 -2  23  15  30
  9 -24  17  23
-29   5  26  -5
-11  29  21  20
-24  22  24  10
-30 -16  28  -3
 -1 -30  19  11
 10   2  17  35
 12 -14  15  35
-20 -27  30   1
 -5 -29  29  13
->
-30 -16  28  -3
-29   5  26  -5
-24  22  24  10
-20 -27  30   1
-11  29  21  20
 -5 -29  29  13
 -2  23  15  30
 -1 -30  19  11
  9 -24  17  23
 10   2  17  35
 12 -14  15  35

 -9  23
 -5  20
-28  -8
  3  37
  7 -14
-15  29
->
-28  -8
-15  29
 -9  23
 -5  20
  3  37
  7 -14

-38 -18  14
 -7 -17  -2
  0 -34   7
-20  18  -1
  8  -4  11
  3  -3   5
  5  11   4
 43   1   3
  4 -39   7
  2  -1   0
-15  -8   3
->
-38 -18  14
-20  18  -1
-15  -8   3
 -7 -17  -2
  0 -34   7
  2  -1   0
  3  -3   5
  4 -39   7
  5  11   4
  8  -4  11
 43   1   3

 -4  -5  -4  17   7  -6   3   1  32  -3  18  11 -14  12  -2
  9  -7  -6  -3 -26  -8  14   3   6  -2   2  -2  -2  33 -23
-23   4   3  -4  27   3 -14  -1  -6  11   3   0  -3 -33  27
-15 -30   8 -30  -8  -4  13  -3 -12   2 -27  15 -23 -16 -11
 -2   0  -6   1 -30  -8  -7   1  -5   2   2   7  -1  18   0
->
-23   4   3  -4  27   3 -14  -1  -6  11   3   0  -3 -33  27
-15 -30   8 -30  -8  -4  13  -3 -12   2 -27  15 -23 -16 -11
 -4  -5  -4  17   7  -6   3   1  32  -3  18  11 -14  12  -2
 -2   0  -6   1 -30  -8  -7   1  -5   2   2   7  -1  18   0
  9  -7  -6  -3 -26  -8  14   3   6  -2   2  -2  -2  33 -23

-21 -11  -8   6  10   5  -4 -17  14  -9 -29 -22  20  -3 -24   4
 -2  12  17  16  17  12   4 -12  23 -13 -19  25   8   8  20  11
 -1  -3 -24   8   6  -6 -23  22  10 -29   9  -5 -21  16 -12   8
 19 -28   0 -16  11 -19 -15  25   0 -18  -6   7 -12  17  -5  10
  0  10 -10   9 -11   2 -12 -14   0  19 -33 -11  36   7 -10  -4
->
-21 -11  -8   6  10   5  -4 -17  14  -9 -29 -22  20  -3 -24   4
 -2  12  17  16  17  12   4 -12  23 -13 -19  25   8   8  20  11
 -1  -3 -24   8   6  -6 -23  22  10 -29   9  -5 -21  16 -12   8
  0  10 -10   9 -11   2 -12 -14   0  19 -33 -11  36   7 -10  -4
 19 -28   0 -16  11 -19 -15  25   0 -18  -6   7 -12  17  -5  10

 16  -8  -2 -11 -10
-10   7 -18  -6   7
 32  -5  -1 -22  -8
  7   1   7   1   1
  0 -23  28  20 -21
 39 -10   6 -19 -13
-15 -10  15  20  -8
->
-15 -10  15  20  -8
-10   7 -18  -6   7
  0 -23  28  20 -21
  7   1   7   1   1
 16  -8  -2 -11 -10
 32  -5  -1 -22  -8
 39 -10   6 -19 -13

-39 -37  41 -25 -41  42
 28  21  42 -40 -41 -42
 41  41  42  13 -42 -42
 42  41 -42  42 -42  42
-42 -42  41 -27  42 -41
 33  15 -21   5  42 -42
->
-42 -42  41 -27  42 -41
-39 -37  41 -25 -41  42
 28  21  42 -40 -41 -42
 33  15 -21   5  42 -42
 41  41  42  13 -42 -42
 42  41 -42  42 -42  42
---
-10  33  14
  6  29  14
  0  26  -3
  1  35  -2
->
-10  29  -3

-16  19 -33
-31  35 -26
 37 -38   3
-41  44 -14
-14  13  26
->
-16  35   3

 37  34   1  -9 -16
-32  15  43  -1 -22
 21 -29  -7  12 -16
->
37 15 -7

  9 -13 -23 -14  -2
  0  14  37  -5 -12
-26 -15  24  -2  19
->
 9 14 24

-25 -28
-38 -32
-27 -23
->
-25 -32

42 41
40 43
->
42 43

 -9 -27 -21
 -1  33  -8
-17  22   2
->
-9 33  2

 -4 -10  -9
 15  20   3
 22  10 -45
 22  20 -14
->
 -4  20 -45
---
 36 -19   1 -12  -1 -12   7   0  24 -11  -9  22  11
 -3   4  -2   3   3  -6   1   2  -5   2   5  -6  -7
 14   8 -10  -1  -3   1   0   2  12 -13  -2  14  18
->
 36 -19   1 -12  -1 -12   7   0  24 -11  -9  22  11
 14   8 -10  -1  -3   1   0   2  12 -13  -2  14  18
 -3   4  -2   3   3  -6   1   2  -5   2   5  -6  -7

-13   4   4   7   4  -5 -46  20  14  27  20 -20
 -2   4  -1   4   1   0   0   0  -2   4  -2   1
 24 -10  12  -2   1   0  19 -36 -15   3   6  23
  2  -2  -2  -7   0   1  -5  -2   1  -1   4   1
->
 24 -10  12  -2   1   0  19 -36 -15   3   6  23
  2  -2  -2  -7   0   1  -5  -2   1  -1   4   1
 -2   4  -1   4   1   0   0   0  -2   4  -2   1
-13   4   4   7   4  -5 -46  20  14  27  20 -20

-26 -17  -4 -32
 24  17   5  31
 28  14  -3  30
->
 28  14  -3  30
 24  17   5  31
-26 -17  -4 -32

 22 -31 -29   4 -30  22   8
 10 -22  10  21  12 -24   3
 31  -1  17  26 -19 -31 -21
 42 -16  39 -21  -9 -19  32
->
 42 -16  39 -21  -9 -19  32
 31  -1  17  26 -19 -31 -21
 22 -31 -29   4 -30  22   8
 10 -22  10  21  12 -24   3

 40  33   9 -22 -16 -37  43
 13 -27 -11  38 -28 -17  -8
-31 -17   4  11  13  24 -39
 37 -42 -41  43 -39 -33  -9
 21  -1 -19 -20   0  -8  25
 25  43  44   4 -21 -37  42
 42 -43 -43  43 -43 -43  27
 -4  42  42 -24   9  -8  21
->
 42 -43 -43  43 -43 -43  27
 40  33   9 -22 -16 -37  43
 37 -42 -41  43 -39 -33  -9
 25  43  44   4 -21 -37  42
 21  -1 -19 -20   0  -8  25
 13 -27 -11  38 -28 -17  -8
 -4  42  42 -24   9  -8  21
-31 -17   4  11  13  24 -39

  2 -28
 -8 -33
 -5  26
 13  29
-27 -31
->
 13  29
  2 -28
 -5  26
 -8 -33
-27 -31
